Below are the code and all the weights of a small trained network. Each question names an input and a class and asks about switching units off, where a switched-off unit gives its printed mean instead of its output.

import numpy as np


def w(rows, s, z=0):
    codes = np.array(rows[::2]) - 128.0
    scale = np.full(codes.shape[1], s)
    scale[-1] = z or s
    return codes * scale


def f(y):
    return y / 2 * (1 + np.tanh(0.7978845608 * (y + 0.044715 * y**3)))


def log_softmax(a):
    a = a - a.max(-1, keepdims=True)
    return a - np.log(np.exp(a).sum(-1, keepdims=True))


def net(x, mask):
    res = np.array(x, float).reshape(1, 3) / 4 @ E
    y = f(res @ A[0][:, :-1].T + A[0][:, -1])
    res = res + np.where(mask, y, B[0][:, -1]) @ B[0][:, :-1]
    return log_softmax(res[-1] @ U[:, :-1].T + U[:, -1])


A, B = {}, {}
E = w([
[123,228,195,205,98,151,146,142,33,209,204,79],'x0',
[169,110,96,98,13,227,145,236,57,102,71,61],'x1',
[245,143,207,124,170,181,214,73,176,46,163,110],'x2',
],0.011)
A[0] = w([
[189,145,159,126,154,161,196,60,137,90,201,97,37],'n0',
[113,140,113,145,142,154,146,69,152,145,100,156,55],'n1',
[81,205,126,178,185,110,23,124,69,235,137,120,159],'n2',
[86,93,54,109,118,95,42,181,89,190,41,146,64],'n3',
[118,62,39,62,159,52,58,102,184,50,63,160,49],'n4',
[163,107,172,140,116,243,146,131,134,97,46,127,125],'n5',
[121,102,145,141,98,193,123,193,61,135,53,66,138],'n6',
[123,155,164,147,240,60,96,58,216,124,143,170,51],'n7',
[158,187,219,168,108,162,132,101,20,182,164,81,46],'n8',
[254,166,204,174,173,117,195,106,129,67,143,134,168],'n9',
[187,95,144,78,165,159,160,160,139,7,72,145,100],'n10',
[129,80,116,32,108,154,178,150,186,42,80,148,144],'n11',
[55,175,174,166,121,75,90,78,113,162,163,191,166],'n12',
[139,61,38,58,160,130,77,125,185,108,148,167,225],'n13',
[190,88,138,87,112,95,135,95,79,92,108,135,94],'n14',
[165,123,117,100,62,167,90,204,70,137,116,62,71],'n15',
[65,129,132,142,155,64,108,99,88,183,168,122,111],'n16',
[144,137,183,133,226,60,81,79,199,152,153,193,247],'n17',
[194,130,161,160,192,155,250,75,116,90,172,106,38],'n18',
[148,106,124,119,107,184,129,103,115,104,131,202,77],'n19',
[189,102,124,55,138,192,142,136,171,99,113,74,108],'n20',
[115,79,73,70,156,71,127,110,160,88,76,170,159],'n21',
[124,160,80,64,124,131,130,133,53,144,140,96,54],'n22',
[183,154,159,110,146,123,204,99,122,98,198,138,26],'n23',
],0.0079,0.012)
B[0] = w([
[122,70,85,201,66,104,84,189,130,67,104,97,177],'n0',
[94,139,126,126,121,134,114,117,141,116,100,109,127],'n1',
[184,196,81,155,196,85,180,163,68,145,208,175,237],'n2',
[35,62,195,105,101,148,91,72,179,80,68,66,196],'n3',
[188,118,69,202,3,64,55,235,45,48,147,106,192],'n4',
[128,163,101,62,192,143,201,109,117,221,175,159,184],'n5',
[80,81,147,125,76,149,107,101,159,85,128,124,208],'n6',
[27,89,210,74,134,219,108,63,228,176,46,61,195],'n7',
[57,46,159,145,62,121,94,89,165,92,59,76,207],'n8',
[79,101,167,97,117,156,108,57,167,135,108,103,234],'n9',
[139,199,146,70,196,138,166,97,135,196,171,152,187],'n10',
[141,200,145,80,177,138,199,112,118,189,168,144,198],'n11',
[195,178,116,130,176,148,167,167,119,151,160,193,216],'n12',
[90,96,192,79,130,211,149,69,188,135,100,132,217],'n13',
[140,160,148,96,161,147,182,113,118,166,140,130,139],'n14',
[116,55,123,168,58,107,89,158,120,69,50,66,191],'n15',
[193,187,128,114,130,107,169,124,63,164,151,172,184],'n16',
[155,97,48,198,28,74,83,192,59,59,147,135,253],'n17',
[128,67,85,184,78,130,56,177,106,78,67,102,186],'n18',
[154,136,156,88,167,124,120,131,143,121,126,136,129],'n19',
[167,171,124,67,199,103,143,83,121,171,162,180,177],'n20',
[71,50,141,138,73,116,90,115,172,101,104,60,195],'n21',
[137,84,119,122,137,100,137,153,116,94,158,119,138],'n22',
[148,78,106,152,83,88,94,182,120,127,99,133,157],'n23',
],0.0082,0.018)
U = w([
[131,120,82,149,82,94,97,248,96,99,122,121,234],'0',
[83,115,197,105,117,140,113,33,174,122,105,113,3],'1',
[185,215,122,102,235,116,169,138,109,183,164,163,163],'2',
],0.018,0.0049)

Each question gives the input, the list of numbers given to net, and the class t.
The units are the neurons (one row each of A and B). Each row of codes is followed by its name. A weight is (code - 128) times the scale printed after its matrix; where a second scale follows, it is the last column's (A, B and U).
mask holds one flag per neuron, in row order. A switched-off neuron (its flag False) gives its mean, the last column of its row in B, instead of its output. The means were averaged over made-up inputs and are rounded, as every weight is.
A unit's drop is (log p(t) with every unit on - log p(t) with that unit switched off) / (log p(t) with every unit on - log p(t) with every unit switched off).
The circuit of an input: a set's keep is (log p(t) with only the set's units on - log p(t) with every unit switched off) / (log p(t) with every unit on - log p(t) with every unit switched off). Starting from the 12 units with the biggest drops (on a tie, the unit counted first), units are removed one at a time, each time the one whose removal leaves the highest keep (on an exact tie, the one counted first), for as long as the keep stays at least 0.8.
units of the circuit, in order: the units of the circuit, biggest drop first
unit that matters most: the unit with the biggest drop
k most important neurons: the k neurons with the biggest drops, biggest first
drop of u: that unit's drop, to one decimal
input [-1,5,-3], class 1: unit that matters most : n17
input [-2,3,-8], class 1: 3 most important neurons : [n3, n17, n13]
input [-1,1,-1], class 1: 2 most important neurons : [n17, n4]
input [1,-3,4], class 0: 2 most important neurons : [n17, n13]
input [8,0,6], class 0: 4 most important neurons : [n0, n18, n7, n13]
input [5,-7,0], class 2: 3 most important neurons : [n12, n2, n4]
input [-4,-7,-6], class 0: 2 most important neurons : [n4, n17]
input [7,2,1], class 1: 3 most important neurons : [n17, n4, n8]
input [0,6,-7], class 1: 3 most important neurons : [n3, n17, n4]
input [4,4,7], class 1: 2 most important neurons : [n9, n17]
input [-3,3,-8], class 1: 3 most important neurons : [n3, n17, n13]
input [1,6,8], class 1: 3 most important neurons : [n9, n2, n12]
input [1,-6,4], class 0: drop of n18 : 0.2
input [-6,7,-7], class 1: units of the circuit, in order : [n3]
input [7,-5,7], class 0: drop of n17 : 0.2
input [4,-5,6], class 0: drop of n17 : 0.7
